Here is a tiny trained network, its code and every weight. The questions are about switching its units off for an input and a target symbol, where a switched-off unit gives its printed mean instead of its output.

import numpy as np


def w(rows, s, z=0):
    codes = np.array(rows[::2]) - 128.0
    scale = np.full(codes.shape[1], s)
    scale[-1] = z or s
    return codes * scale


def f(y):
    return y / 2 * (1 + np.tanh(0.7978845608 * (y + 0.044715 * y**3)))


def softmax(a):
    e = np.exp(a - a.max(-1, keepdims=True))
    return e / e.sum(-1, keepdims=True)


def log_softmax(a):
    a = a - a.max(-1, keepdims=True)
    return a - np.log(np.exp(a).sum(-1, keepdims=True))


def net(x, mask):
    ids = ['ΓΣαεηθμ'.index(c) for c in x.split()]
    T = len(ids)
    res = E[ids] + P[:T]
    r = res
    for j in range(2):
        rows = slice(4 * j, 4 * j + 4)
        q, k, v = (r @ M[0][rows].T for M in (Q, K, V))
        z = softmax(np.where(np.tri(T) > 0, q @ k.T / 4**0.5, -1e9)) @ v
        o = O[0][rows]
        res = res + np.where(mask[j], z, o[:, -1]) @ o[:, :-1]
    y = f(res @ A[0][:, :-1].T + A[0][:, -1])
    res = res + np.where(mask[2:14], y, B[0][:, -1]) @ B[0][:, :-1]
    return log_softmax(res[-1] @ U[:, :-1].T + U[:, -1])


Q, K, V, O, A, B = {}, {}, {}, {}, {}, {}
E = w([
[106,159,249],'Γ',
[90,215,193],'Σ',
[181,121,139],'α',
[70,162,130],'ε',
[80,56,153],'η',
[114,94,196],'θ',
[53,105,97],'μ',
],0.018)
P = w([
[234,76,33],'0',
[86,130,183],'1',
[94,131,191],'2',
[92,128,194],'3',
[90,122,202],'4',
[98,115,211],'5',
[102,114,226],'6',
[99,125,231],'7',
[101,118,240],'8',
[99,115,254],'9',
],0.0072)
Q[0] = w([
[145,36,80],'h1',
[168,152,53],'h1',
[180,172,11],'h1',
[4,117,147],'h1',
[97,54,214],'h2',
[211,99,69],'h2',
[1,72,36],'h2',
[1,101,159],'h2',
],0.0095)
K[0] = w([
[95,96,117],'h1',
[34,143,187],'h1',
[34,114,197],'h1',
[216,111,113],'h1',
[114,65,136],'h2',
[129,146,103],'h2',
[5,160,86],'h2',
[91,133,166],'h2',
],0.016)
V[0] = w([
[107,180,39],'h1',
[94,131,5],'h1',
[151,189,176],'h1',
[127,211,143],'h1',
[38,99,123],'h2',
[127,73,185],'h2',
[141,65,114],'h2',
[78,161,192],'h2',
],0.013)
O[0] = w([
[50,89,47,68],'h1',
[88,138,53,58],'h1',
[91,75,255,146],'h1',
[43,43,180,115],'h1',
[211,107,146,182],'h2',
[119,126,67,226],'h2',
[132,158,118,108],'h2',
[163,86,97,254],'h2',
],0.0096,0.0092)
A[0] = w([
[63,174,217,164],'n1',
[144,190,29,66],'n2',
[128,166,109,247],'n3',
[178,50,86,126],'n4',
[41,86,2,202],'n5',
[202,57,111,98],'n6',
[42,110,154,84],'n7',
[32,97,118,105],'n8',
[24,87,157,80],'n9',
[121,125,96,253],'n10',
[70,137,188,179],'n11',
[80,210,146,132],'n12',
],0.0092,0.0056)
B[0] = w([
[185,90,88,246],'n1',
[159,56,30,172],'n2',
[98,56,115,161],'n3',
[177,253,130,155],'n4',
[29,250,157,192],'n5',
[152,225,127,168],'n6',
[166,149,48,141],'n7',
[127,99,145,138],'n8',
[130,164,24,151],'n9',
[20,59,140,156],'n10',
[132,86,90,214],'n11',
[213,116,66,140],'n12',
],0.0068,0.011)
U = w([
[119,115,192,220],'Γ',
[212,142,67,2],'Σ',
[124,19,91,108],'α',
[119,151,98,129],'ε',
[188,254,158,131],'η',
[136,149,129,115],'θ',
[39,142,191,164],'μ',
],0.0072,0.0044)

Each question gives the input, a string of symbols that net reads in full, and the target symbol t.
The units are the heads (4 rows each of Q, K, V and O) and the neurons (one row each of A and B). Each row of codes is followed by its name. A weight is (code - 128) times the scale printed after its matrix; where a second scale follows, it is the last column's (O, A, B and U).
mask holds one flag per unit, heads first, then neurons. A switched-off unit (its flag False) gives its mean, the last column of its rows in O or B, instead of its output. The means were averaged over made-up inputs and are rounded, as every weight is.
A unit's drop is (log p(t) with every unit on - log p(t) with that unit switched off) / (log p(t) with every unit on - log p(t) with every unit switched off).
The circuit of an input: a set's keep is (log p(t) with only the set's units on - log p(t) with every unit switched off) / (log p(t) with every unit on - log p(t) with every unit switched off). Starting from the 12 units with the biggest drops (on a tie, the unit counted first), units are removed one at a time, each time the one whose removal leaves the highest keep (on an exact tie, the one counted first), for as long as the keep stays at least 0.8.
circuit, biggest first: the units of the circuit, biggest drop first
top k neurons: the k neurons with the biggest drops, biggest first
heads that matter: for each layer, one digit per head in row order, 1 if its drop is at least 0.15 and else 0, layers parted by /
drop of u: that unit's drop, to one decimal
input ε θ Σ, target μ: circuit, biggest first	[h1, n5, n10]
input α θ Σ η, target η: top neuron	[n4]
input ε ε Γ Γ ε θ Σ, target μ: heads that matter	11
input θ θ θ ε α ε Σ η η, target η: heads that matter	11
input θ Σ μ μ, target η: heads that matter	11
input ε θ Γ μ ε θ, target μ: heads that matter	10
input μ ε Γ η, target ε: heads that matter	10
input ε Γ μ η θ Σ ε, target μ: circuit, biggest first	[h1, n5, n1]
input Γ Σ Γ μ, target Γ: heads that matter	11
input η ε ε, target Σ: top 2 neurons	[n2, n5]
input μ Γ η μ μ η θ, target ε: top 3 neurons	[n5, n2, n10]
input μ η μ θ μ Γ, target ε: drop of h1	1.1
input η α ε η Σ α ε μ, target η: drop of n11	0.1
input η Σ ε Σ, target Σ: drop of h1	0.7
input Γ Σ ε ε Σ θ Σ, target Γ: circuit, biggest first	[h1]
input Σ η Σ θ η Σ θ, target α: top 2 neurons	[n5, n11]
